Below are the code and all the weights of a small trained network. Each question names an input and a target symbol and asks about switching units off, where a switched-off unit gives its printed mean instead of its output.

import numpy as np


def w(rows, s, z=0):
    codes = np.array(rows[::2]) - 128.0
    scale = np.full(codes.shape[1], s)
    scale[-1] = z or s
    return codes * scale


def f(y):
    return y / 2 * (1 + np.tanh(0.7978845608 * (y + 0.044715 * y**3)))


def softmax(a):
    e = np.exp(a - a.max(-1, keepdims=True))
    return e / e.sum(-1, keepdims=True)


def log_softmax(a):
    a = a - a.max(-1, keepdims=True)
    return a - np.log(np.exp(a).sum(-1, keepdims=True))


def net(x, mask):
    ids = ['εζμπτφ'.index(c) for c in x.split()]
    T = len(ids)
    res = E[ids] + P[:T]
    u = 0
    for l in range(2):
        q, k, v = (res @ M[l].T for M in (Q, K, V))
        z = softmax(np.where(np.tri(T) > 0, q @ k.T / 3**0.5, -1e9)) @ v
        res = res + np.where(mask[u], z, O[l][:, -1]) @ O[l][:, :-1]
        u += 1
        y = f(res @ A[l][:, :-1].T + A[l][:, -1])
        res = res + np.where(mask[u : u + 12], y, B[l][:, -1]) @ B[l][:, :-1]
        u += 12
    return log_softmax(res[-1] @ U[:, :-1].T + U[:, -1])


Q, K, V, O, A, B = {}, {}, {}, {}, {}, {}
E = w([
[183,125,26,210],'ε',
[67,47,149,174],'ζ',
[11,169,132,122],'μ',
[133,144,55,60],'π',
[146,153,245,120],'τ',
[124,44,132,160],'φ',
],0.012)
P = w([
[104,2,117,36],'0',
[111,90,130,108],'1',
[106,105,131,148],'2',
[102,105,142,168],'3',
[109,142,142,208],'4',
[108,152,132,228],'5',
[110,164,140,236],'6',
[118,169,146,250],'7',
],0.0076)
Q[0] = w([
[171,252,43,84],'L0H0',
[14,100,174,236],'L0H0',
[76,2,130,233],'L0H0',
],0.0078)
K[0] = w([
[159,146,49,236],'L0H0',
[134,158,253,122],'L0H0',
[62,212,227,104],'L0H0',
],0.0072)
V[0] = w([
[3,209,88,128],'L0H0',
[63,85,29,186],'L0H0',
[75,205,217,78],'L0H0',
],0.007)
O[0] = w([
[2,172,78,76,125],'L0H0',
[44,39,31,121,249],'L0H0',
[129,234,154,49,112],'L0H0',
],0.008,0.0021)
A[0] = w([
[163,161,108,81,95],'L0N0',
[211,95,33,124,160],'L0N1',
[98,52,156,77,106],'L0N2',
[221,250,120,154,47],'L0N3',
[123,210,83,140,10],'L0N4',
[98,168,112,47,92],'L0N5',
[160,212,183,207,4],'L0N6',
[183,165,109,106,105],'L0N7',
[148,48,128,223,74],'L0N8',
[107,133,90,254,160],'L0N9',
[119,167,101,14,122],'L0N10',
[99,92,78,9,202],'L0N11',
],0.0095,0.0034)
B[0] = w([
[117,104,135,151,114],'L0N0',
[225,153,120,139,197],'L0N1',
[92,75,119,178,171],'L0N2',
[37,125,6,148,149],'L0N3',
[84,62,181,89,124],'L0N4',
[168,122,172,139,134],'L0N5',
[123,155,16,41,168],'L0N6',
[75,108,116,166,118],'L0N7',
[142,21,123,82,247],'L0N8',
[117,102,76,29,255],'L0N9',
[169,95,189,169,133],'L0N10',
[122,161,93,254,180],'L0N11',
],0.0075,0.008)
Q[1] = w([
[131,129,208,209],'L1H0',
[9,85,39,134],'L1H0',
[114,73,172,86],'L1H0',
],0.011)
K[1] = w([
[82,53,102,241],'L1H0',
[88,202,88,19],'L1H0',
[192,1,41,65],'L1H0',
],0.0088)
V[1] = w([
[255,82,40,96],'L1H0',
[45,61,116,146],'L1H0',
[130,82,208,134],'L1H0',
],0.009)
O[1] = w([
[202,199,37,121,248],'L1H0',
[63,132,102,50,219],'L1H0',
[193,82,236,1,117],'L1H0',
],0.0088,0.013)
A[1] = w([
[34,93,139,196,3],'L1N0',
[196,147,202,104,203],'L1N1',
[96,95,96,108,11],'L1N2',
[200,180,89,128,33],'L1N3',
[159,2,131,119,42],'L1N4',
[131,152,124,112,118],'L1N5',
[149,107,57,178,109],'L1N6',
[126,163,113,171,103],'L1N7',
[205,158,207,101,142],'L1N8',
[161,246,180,203,190],'L1N9',
[207,117,159,199,102],'L1N10',
[83,218,121,80,150],'L1N11',
],0.0093,0.0049)
B[1] = w([
[210,48,50,129,183],'L1N0',
[48,214,79,220,133],'L1N1',
[130,140,160,183,169],'L1N2',
[10,92,190,182,234],'L1N3',
[102,210,201,147,178],'L1N4',
[146,108,123,141,138],'L1N5',
[119,188,164,96,248],'L1N6',
[132,126,152,77,145],'L1N7',
[50,129,55,198,132],'L1N8',
[202,7,247,218,145],'L1N9',
[2,147,195,169,130],'L1N10',
[219,82,107,153,171],'L1N11',
],0.0073,0.015)
U = w([
[134,190,41,143,84],'ε',
[4,145,202,59,55],'ζ',
[174,9,90,161,30],'μ',
[59,186,203,228,180],'π',
[247,112,152,182,251],'τ',
[240,100,138,17,220],'φ',
],0.0048,0.0027)

Each question gives the input, a string of symbols that net reads in full, and the target symbol t.
The units are the heads (3 rows each of Q, K, V and O) and the neurons (one row each of A and B). Each row of codes is followed by its name. A weight is (code - 128) times the scale printed after its matrix; where a second scale follows, it is the last column's (O, A, B and U).
mask holds one flag per unit, layer by layer, with each layer's heads first. A switched-off unit (its flag False) gives its mean, the last column of its rows in O or B, instead of its output. The means were averaged over made-up inputs and are rounded, as every weight is.
A unit's drop is (log p(t) with every unit on - log p(t) with that unit switched off) / (log p(t) with every unit on - log p(t) with every unit switched off).
The circuit of an input: a set's keep is (log p(t) with only the set's units on - log p(t) with every unit switched off) / (log p(t) with every unit on - log p(t) with every unit switched off). Starting from the 12 units with the biggest drops (on a tie, the unit counted first), units are removed one at a time, each time the one whose removal leaves the highest keep (on an exact tie, the one counted first), for as long as the keep stays at least 0.8.
circuit, biggest first: the units of the circuit, biggest drop first
k most important neurons: the k neurons with the biggest drops, biggest first
top k neurons in layer l: the k neurons of layer l with the biggest drops, biggest first
input ε τ ζ φ, target τ: circuit, biggest first -> L0H0, L1N9, L1H0, L0N1
input φ ζ φ, target φ: circuit, biggest first -> L1H0, L0H0, L0N8
input φ μ τ ζ ζ ε ε, target φ: 3 most important neurons -> L1N3, L0N9, L0N11
input φ ζ ε ε ζ, target ε: 2 most important neurons -> L0N9, L0N1
input ζ ζ ζ τ ζ, target φ: circuit, biggest first -> L1N3, L0N11
input ε ζ ζ τ, target τ: most important neuron -> L1N11
input ζ ζ φ, target φ: circuit, biggest first -> L1N3, L1H0
input τ μ μ, target π: top 2 neurons in layer 1 -> L1N1, L1N8
input μ τ ε φ, target ζ: 2 most important neurons -> L0N9, L0N8
input ζ ζ ζ ζ π ζ, target ζ: 2 most important neurons -> L0N9, L0N11
input ζ ζ π τ, target φ: circuit, biggest first -> L1H0, L0H0, L1N3
input τ φ ε, target π: 4 most important neurons -> L1N10, L1N4, L0N1, L1N0
input φ ζ π, target π: 3 most important neurons -> L0N8, L0N11, L0N1
input ε ζ μ τ, target τ: top 3 neurons in layer 0 -> L0N1, L0N11, L0N9
input ζ τ ζ, target φ: circuit, biggest first -> L0H0, L1H0, L1N3
input μ φ ζ, target μ: top 2 neurons in layer 1 -> L1N0, L1N6
input φ ζ τ, target ε: 3 most important neurons -> L1N1, L1N8, L0N8
input μ ε ε μ ζ ζ, target μ: top 2 neurons in layer 0 -> L0N8, L0N1
input ζ ζ ε τ, target φ: circuit, biggest first -> L1H0, L0H0, L1N3, L0N2
input φ μ φ, target μ: top 2 neurons in layer 0 -> L0N11, L0N8
input ε ε μ π, target μ: 3 most important neurons -> L1N0, L0N11, L0N8
input π ζ ε φ, target ε: top neuron in layer 0 -> L0N9
input φ ζ ζ, target ζ: most important neuron -> L1N4
